[ 171 -140   48  243  -12 -165 -342   84 -135   27   17  106  216   19
   15   89  -11 -124  -78  -52 -175   20  -75   45   50  -43 -395   94
 -263   10 -141   75 -200  -14  178 -203]
9
[ 313 -114   69  195   11  -76 -287  123 -262   18   33   67   90   -3
 -130   55  -67 -157  -72  -68  -96  -65  -70   55  198  -91 -190  192
 -292   51 -107   67 -193  -64  168 -202]
0
[ 314 -157   41  242  379   36 -155 -128 -306 -344  -76   65 -103   13
 -117  -20  -12  -55  364    8  -24  346    8  -86 -249  210 -200 -121
 -456 -245   25 -177   43 -156  -94   94]
5
[ 689  112  149  315  131   -1  160  281 -233   10 -305  134   58   18
   77   63   90   46   62   98  283  -82  217  318  -64   91  292 -113
  209  370  -95  157  230  264  -15  103]
10
[ 220 -161   45  282  374  -33  -88 -135 -277 -233  -23   18  -69   20
 -109  -42   10  -50  337  -22  -35  341   25  -36 -298  152 -221 -113
 -534 -263   32 -163   52 -171 -103  126]
11
[ -64  514  -42  539 -261  104 -289 -309  585   81    4 -187   47   56
  233 -122   71  -27   25 -268  -21 -261  277 -253 -122 -294 -121   85
  103   54 -208 -102  -98    4   85  168]
11
[ 322  483  311  -40  373   83  -81  227 -804  -63 -276 -389  128  249
 -231 -208 -298  -16  101  115  257   53  -46  153  467   65  624  127
  324  -12  280  381   14  223 -140 -202]
12
[ 364 -253   41  243  413   30 -136 -131 -281 -315    0   79  -62  -29
 -130  -45  -12  -39  387  -38  -68  358   48  -43 -356  176 -220  -92
 -557 -236  -19 -212  103 -212 -103  118]
7
[ -48  246 -214  582  352  168  209  264  -45  425  -14 -159  206  117
  209   14 -205  -27 -430  -13  383 -101  -93  213   35  361  729 -364
  120   54  -80  192  372  131  -10   -3]
5
[-249  403    0  398 -321  228 -191 -418  525  -14   74 -138   58   49
  242 -109    9  -31   -5 -200  -75 -253  214 -244 -225 -282 -220   98
  176  -67 -170 -149  -70  -50   33  167]
3
[ 314 -220   33  302  395   -9 -185 -122 -315 -346   12   46  -80   26
 -124   -7   59  -44  421   -7  -50  382   -4  -91 -321  224 -195 -152
 -552 -238   59 -203   43 -192  -51  117]
8
[  47  256 -349  565  404   -2   55  230 -190  376  -65 -129  285  153
   71   56 -130  -93 -422   -2  153  -27  -45  248  -29  296  592 -434
  -29  -52 -154   72  284  228  -56  -71]
12
[ 165  203  341  125  109 -214   58  185 -247   44  254 -262  206  320
   79  -56  -79   17  224  -85   82 -280  -81 -171  -20 -313  258  222
  -15  108   69  106 -173  224  105   74]
0
[ 329  -22  100  254   -1 -186 -290  202 -212   15  -78   90   -3   -7
 -136   11  -46 -148  -43  -30 -186   -9  -87   88  208   13 -239   62
 -226  100  -37   96 -260  -34  196 -238]
11
[-162  340   13  456 -215  125 -197 -397  508   27   83 -153   72   64
  149 -154   74   12  -23 -280  -36 -131  192 -159 -148 -278 -103  137
  105    8 -222 -126 -117  -43   77   91]
4
[ 285 -131   -3  193   -6 -145 -364   59 -162  -70   -7  165  -55 -125
   38   81  -50 -173   29    2 -192  -35 -225   91  172   -2 -436   52
 -223   57 -178   69 -191    9  269 -139]
2
[-166  186  185    9  103   63  104  110   42  111 -118 -100 -247  313
  343 -178  346  104   78  -44  183   -4 -304  -41  167  -28  451  525
   54  362  266  383 -350 -179    0 -166]
10
[-329 -185 -183    5   35  127  146 -198 -378  234   63  201 -160  110
  223   67  473  -10   -4  -19  278 -252 -564  181  -87  -28  600    7
 -119  -59  279   37  457 -108  199 -103]
8
[ 250 -288   33  269  339  -20 -145 -199 -306 -338    9   48  -49    9
  -78    9  -43  -62  376    1  -29  395   18  -10 -287  190 -257  -82
 -515 -291   -2 -228   37 -201  -99   85]
2
[ 632  101  103  344  171   46  137  240 -247   34 -336   72   37   63
   90   51  183   45  104  119  342  -73  141  264  -89   14  352  -29
  166  326  -96  176  238  251   61  209]
12
[ 657  154  182  243  100  -32  283  389 -295   33 -336  145  157   34
   39  129   46    2   22  142  326 -112  333  307 -204   95  291 -164
  273  385 -151   93  230  306  -79  193]
10
[-107  431  -86  413 -287  105 -228 -322  623   25   81  -68  -31   35
  120 -169  102  -74  -52 -221 -140 -242  246 -309 -224 -374 -145  129
   74    6 -181 -156  -74   10   67  220]
3
[ 249 -128   50  202  -33 -184 -318  100 -232    1  -46   66  113   -3
  -44  101  -31 -187  -28  -25 -114   -5  -93  144  169    6 -327  111
 -267   15 -126   34 -231  -52  177 -206]
6
[ 290  -84   53  178  -74 -141 -408  173 -262  -51  -83  152   59  -54
  -29   94   23 -277  -24   54  -96  -93 -166   82  133  -38 -380  164
 -188   40 -141   32 -220   14  235 -136]
3
[ 362 -173   44  262  342 -115 -170 -133 -245 -357   35   42 -122    8
 -128   -2  -41  -76  421  -39  -86  323   83  -54 -308  163 -220 -168
 -522 -211  -24 -251   39 -156  -63  129]
5
[ 493  189  190   85  249 -180  109  202  -61  269 -265 -289 -254    0
 -155  201  222  -73  239   13 -176 -357  -18  302  -96 -164  354 -200
 -192   97  -33  199 -197  170  -69  -73]
6
[ 595   68  109  336  183   45  105  189 -338   16 -279  106   90   56
  -17   58  125    2   66   68  285 -107  142  345  -67    0  261 -124
  209  288 -128  151  304  264   87  119]
12
[ 346 -142   15  338  375  -44 -165 -150 -203 -242  -66   52  -60   14
  -69  -46  -10  -44  392  -60  -20  329    8  -82 -251  221 -235 -158
 -504 -247  -32 -205   70 -139  -49  108]
7
[ 378  -75  -11  285   15 -152 -381  136 -176  -19  -73  107  -20  -20
  -93   99   27 -255    4  -12 -150 -135 -165  106   75  -81 -262   67
 -287   37 -127   35 -174   51  253 -111]
7
[ 355 -141   48  267  -12  -62 -416   97 -119  -41   -2  153   35  -22
 -100   70   23 -208  -34  -36 -124 -113  -92  139  107  -68 -229  141
 -226   85 -178   65 -112  -67  292 -142]
8
[-103  426  -57  509 -250   97 -213 -353  489   69  -13 -153   50   98
  224 -108  116  -16  -23 -179  -19 -174  188 -262 -122 -218 -138  145
   90   -4 -200 -104 -136    2   51  112]
1
[ 315 -225    8  351  344   31 -179 -179 -276 -338    0   59 -129  -34
  -49  -25   -2  -35  425  -37  -11  352   15  -25 -279  164 -138  -99
 -512 -210   -9 -205   64 -210  -51  106]
2
[ 170 -140   23  274  -42 -142 -457   94 -256   15  -72  150   44  -20
  -28   48  100 -260  -39   21 -167  -79 -242  124  147  -54 -331  195
 -165   37 -102   25 -178  -39  310 -227]
2
[ -37   65 -298  632  359   89  171  191   38  426   69 -184  338  131
  151   92  -79   15 -448  -63  208   64  -26  274 -145  333  652 -405
  -65  -27 -132  113  246   97  -84  -11]
9
[  52  -18  125   49   -8 -212  258   76 -366  217  256   72 -188    4
   70  144  279 -103    4  -78   57 -281   94  406 -478  -84  674  -65
 -183  156  127   20  147  -38  -97 -207]
11
[-142  421  -49  450 -234  170 -263 -366  548   35   33 -114   63   89
  238 -171  137  -31  -36 -208  -45 -227  195 -197 -176 -222 -125  171
  122   20 -175 -109  -41  -87   62   74]
1
[ 674   75  146  329  274  161  249  317 -350   68 -297   34  160   60
  -39    0   15   48  -48  171  355  -36  121  344   -4  140  407 -108
  249  242  -13  253  336  269  -61  140]
3
[ 379    5  479 -436  493 -214   44  -89  -64   70  -72 -152 -418   48
 -327 -247  355  124  231 -214 -112  214 -209   43  128  -18  548  207
 -473  -93  359  237 -248 -154 -103 -431]
12
[ 312 -106   15  328  -14  -93 -320  113 -145   -1  -53   34   71    8
  -35   97   -3 -129  -24    3  -79  -97 -175  119  199  -52 -201  111
 -195   86 -191   88 -218   11  227 -195]
1
[ 320  -75   32  189    3 -177 -333   70 -206  -44    5  114   48  -23
   29   57  -18 -133    7   -4  -27  -26 -131   90  171  -24 -236  163
 -263   54 -197   98 -172   32  202 -176]
1
[ -39  230 -300  560  336   26  246  247  -42  465  122 -250  240  127
   33   23 -209 -123 -455    6  241 -117  -33  252  -16  254  645 -347
    2  -34 -142   86  286  164 -129   20]
0
[-105  115 -336  460  267  109  245  159  -68  444  107 -280  379   56
  131   53 -141  -18 -424   29  276  -31  -59  373  -28  282  652 -300
  100  -62 -189   98  278  108 -178   56]
1
[ 436 -106   -8  240    5 -184 -270  197 -250   47  -20  104  180  -49
  -45  106  -75 -141  -26  -16 -160  -76  -45   87  125  -37 -236   78
 -308   86 -207  -40 -156  -18   65 -210]
0
[ 730  190  145  218  121  -44  303  293 -219  -11 -204   82   38   43
  -24   38   86    9  107  141  404 -142  273  292  -89   51  313 -113
  222  395 -183  128  298  266  -23  243]
10
[ 199  -53   39  177  -28 -234 -225   92 -251  -38   72  119   -9   55
  -41   70  131 -162    3  -29  -67  -68 -146   85   44  -87 -240  103
 -284  155 -129   56 -195  -31  269 -182]
12
[ 565  123   95  282  167   86  157  274 -356   58 -368   77  113   77
  -23   97  159   -3   22  144  407  -70   94  311  -42  107  365 -128
  271  298  -34  208  262  280   43  157]
2
[-191  426  -58  475 -263   81 -322 -397  537   55   53 -127   34   49
  229 -132  163  -94  -16 -210  -86 -218  115 -277 -193 -316 -202  178
  136  -38 -223 -139 -119   30   90  178]
5
[ -84  208 -275  393  366  -49  187  238 -234  376  193 -189  129   58
   -1   25  -95 -155 -399   65  260  -71  -77  350  -94  236  639 -361
 -116  -24  -48  195  363  182  -55  -22]
8
[  52  294 -295  575  401  166  203  314 -144  421  -61 -189  206  113
   43   30 -160 -123 -456  -46  342 -125    5  265   -5  252  761 -353
   54   72 -106  143  328  161  -52   51]
4
[ 683  127   65  418  110  -17  182  260 -282  122 -381  114  149   42
   73   46  226  -25   62  179  339  -71  110  342 -109  101  269  -75
  175  280 -158  118  268  236  -23  162]
9
[-139  147 -279  554  429   80  218  223  -76  436  115 -228  287  147
   52   13 -211  -31 -484  -29  167   13   -4  246  -20  301  599 -392
   -7  -92 -109  146  243  170  -68  -26]
5
[-148  419  -52  510 -250   72 -177 -362  480   71    2 -112  -67   77
  208 -129  141  -15   75 -243  -26 -176  243 -175 -149 -187 -147   48
   56   33 -226 -152 -115  -41  185  120]
7
[ 423  393  360 -150   56 -241  -51  -19  117  -56   17 -214  -25  132
 -423 -303  -45  -16  271 -260  342  -63  701  206  111 -345  775  233
  135   34 -257  -99   56  178   -8   17]
11
[ -23   80 -249  579  360   30  377  213  -25  485  108 -236  203  148
  127   45 -200   33 -404   10  379  -10   32  326  -32  292  779 -300
 -138    9 -148  151  354   52  -64   25]
4
[-280 -214  330  235  215  250 -178 -184 -641   64   67  -64 -187   97
   -9   49  219 -142  101   63  550  -74 -208   38  -12  -60  338  307
 -108 -277  341  373  282   32  272 -180]
5
[ 565   93  205  379  172   76  339  246 -293   93 -359   -3   96  102
   15   12   54   69   45  179  374   -2  190  379  -23  149  326  -49
  212  276 -109  187  230  174  -21  143]
6
[ 262 -180   10  243  -34  -69 -319   57 -129   15   21  148  202   37
   49   90    2  -89  -32  -66  -44  -20 -112   53  142   -7 -239  162
 -193   48 -229   39 -164  -75  176 -156]
3
[ 302 -139   40  287   63 -136 -230  180 -203   47  -53  154   15  -12
  -14   53    4 -126   -7   -2  -20    8  -45   81  122   -4 -251  170
 -381  103 -213   94 -158  -97  201 -157]
11
[ 348 -207   51  232  330  -37 -135 -171 -242 -301   29   24  -45  -15
  -99  -37   11   15  439  -91  -72  329   42  -37 -302  141 -147 -128
 -483 -209  -44 -265   45 -165  -44  131]
7
[ 683   30  215  395  209  105  256  272 -312   72 -310   90   40   48
    7   23   39    5   43  152  362  -97  135  342  -23  110  328  -64
  199  268  -78  199  309  208    5  113]
3
[ 102  283 -243  484  357   -1  494  358  -99  555   46 -272  278   87
   73  -17 -248   67 -421   28  240  -54   87  378  -18  261  824 -371
   -2   87 -196  194  248  193 -203    9]
7
[-137  443  -89  575 -253  131 -311 -334  436  119  -50  -91  121   40
  281  -78  123  -99  -57 -226  -18 -220  242 -262 -218 -242 -151   97
  140  -45 -229 -163  -58   28   90  179]
12
[ 636  145  152  370  222   20  196  311 -401    2 -342   56  -12   63
 -119   46  114  -76   69  232  378 -115  199  413  -84   69  329 -143
  184  263  -68  197  318  325   21  136]
10
[-284 -179  357 -244  199   -3  188  -49  -75  128  599 -189  311  313
 -451 -131  -66  148  -72 -288   94 -102  -52   77  -76 -316  659  138
  313    6  -12  204  136   23   27  -71]
11
[ 301 -225    4  316  369   11 -256 -152 -261 -363    6   26   -4    3
  -87  -43  -23  -44  365  -26  -56  401  -11  -74 -269  224 -206  -87
 -508 -286    1 -228    3 -188  -88   88]
1
[ 722    7  187  354  215  183  195  261 -317  107 -293   36  169   19
  -27   33  144   69   13  103  355  -65  155  377  -28   93  417  -22
  256  284  -14  231  273  231  -76  104]
0
[-143  432   26  455 -319   48 -198 -360  552  117   69 -111   61   40
  188 -141  118  -49  -44 -206  -61 -226  255 -228 -245 -303 -221  156
   31  -41 -198 -116  -95  -33   89  187]
11
[ 347 -159   13  307    1 -111 -392  161 -137  -24 -125  135  -13  -18
   56  124   84 -162   17   39 -105  -23 -155   94  114   27 -263  150
 -339   96 -173   52 -248  -81  232 -194]
3
[-164  335  -48  503 -217  164 -221 -368  440   98   -7 -104  132   98
  173 -119  162  -20    2 -210  -41 -150  178 -210 -186 -200 -178  150
   62  -30 -228 -181  -84 -115   32  104]
0
[ 684   93  159  385  203   31  198  243 -345    2 -304   42   36   57
  -51   91  136   19  137  158  381  -74  140  391  -66   96  307 -180
  169  325 -130  198  277  275   53  148]
8
[ 636 -135  457  -98   98  -79   51 -107   40  -58  193  126 -113  139
 -323 -197  190  338  113 -103 -316   46 -194  357  -42   -9  672  -41
  -56  -72  356  373 -110   61  126 -264]
9
[ 205 -132   24  188    2 -161 -440  131 -335  -30  -31  134  127  -31
 -110   77   33 -206  -29   18 -257  -73 -240  156   60 -117 -263   80
 -181   17  -71   50 -164   50  230 -220]
2
[-190  450  -77  524 -275   54 -169 -325  464  108   42 -143   -4   74
  166  -79  110  -93  -48 -152  -19 -200  292 -273 -233 -270 -173  103
  -46  -89 -189 -107 -125   27   77  180]
6
[ 186  147 -231  573  395   78  268  193 -140  392   43 -185  185  117
   38    2 -136 -111 -379   31  291  -84   69  384  -57  242  657 -304
  -71  -33 -114  137  444  113  -71   47]
9
[ 751   67  206  366  228   36  163  302 -268   19 -325   25   78   28
   -2   35   52   24   65  167  301  -50  167  374  -59   52  358  -38
  250  328 -122  214  242  302  -42  156]
5
[  45  183 -292  464  439   97  130  298  -79  375   62 -195  242   67
  128   69 -273  -91 -484   18  236  -60    2  297  -99  282  726 -368
 -114  -23 -180  120  384  146  -70   65]
3
[ 251 -195    3  304  374  -53 -184 -144 -272 -334  -18   56  -57    2
 -108  -13   -9  -67  406   -6  -39  392    9  -42 -294  222 -246 -174
 -497 -272  -41 -230    4 -147  -93   56]
2
[ 326  -99   20  176   -7 -239 -288  118 -212  -34   71  131   46  -29
  -48   75   10 -121  -20  -36 -168  -38  -91  100  111  -72 -198   81
 -284  104 -171   28 -192   29  176 -197]
10
[ 273 -206   62  235  352    2 -144 -140 -223 -296   24   61  -64  -10
 -135  -57  -54  -63  365  -27  -91  353   69  -69 -330  186 -265  -85
 -526 -268   28 -226   58 -234 -124  144]
0
[-103  344  -62  542 -237   46 -240 -371  491   94   58 -114  -78  -20
  299  -61   72  -86   15 -194  -59 -212  175 -227 -225 -242 -194   80
  -22  -21 -199 -121  -26  -45  112  199]
12
[ 126  -79  173  114  342   51  -97   55 -899  219 -199  125  241   14
  277 -132  212  112  154  -77  232  133 -323  208  263  145  411  282
 -177  -59  122  157   44  -25 -151 -619]
0
[ 302 -118    8  197   27 -178 -249  131 -273  -41   75  107    8  -42
  -29   79  -38 -217  -17   13  -77  -79 -120   38  120  -72 -299  121
 -271   71 -140   29 -130   27  210 -133]
2
[  -1  264 -240  544  361   64  318  293 -174  558  -11 -196  168   72
   94  -37 -119 -104 -424    7  369 -110  -48  275   87  287  713 -301
   46  -34  -25  206  327  182  -89   36]
11
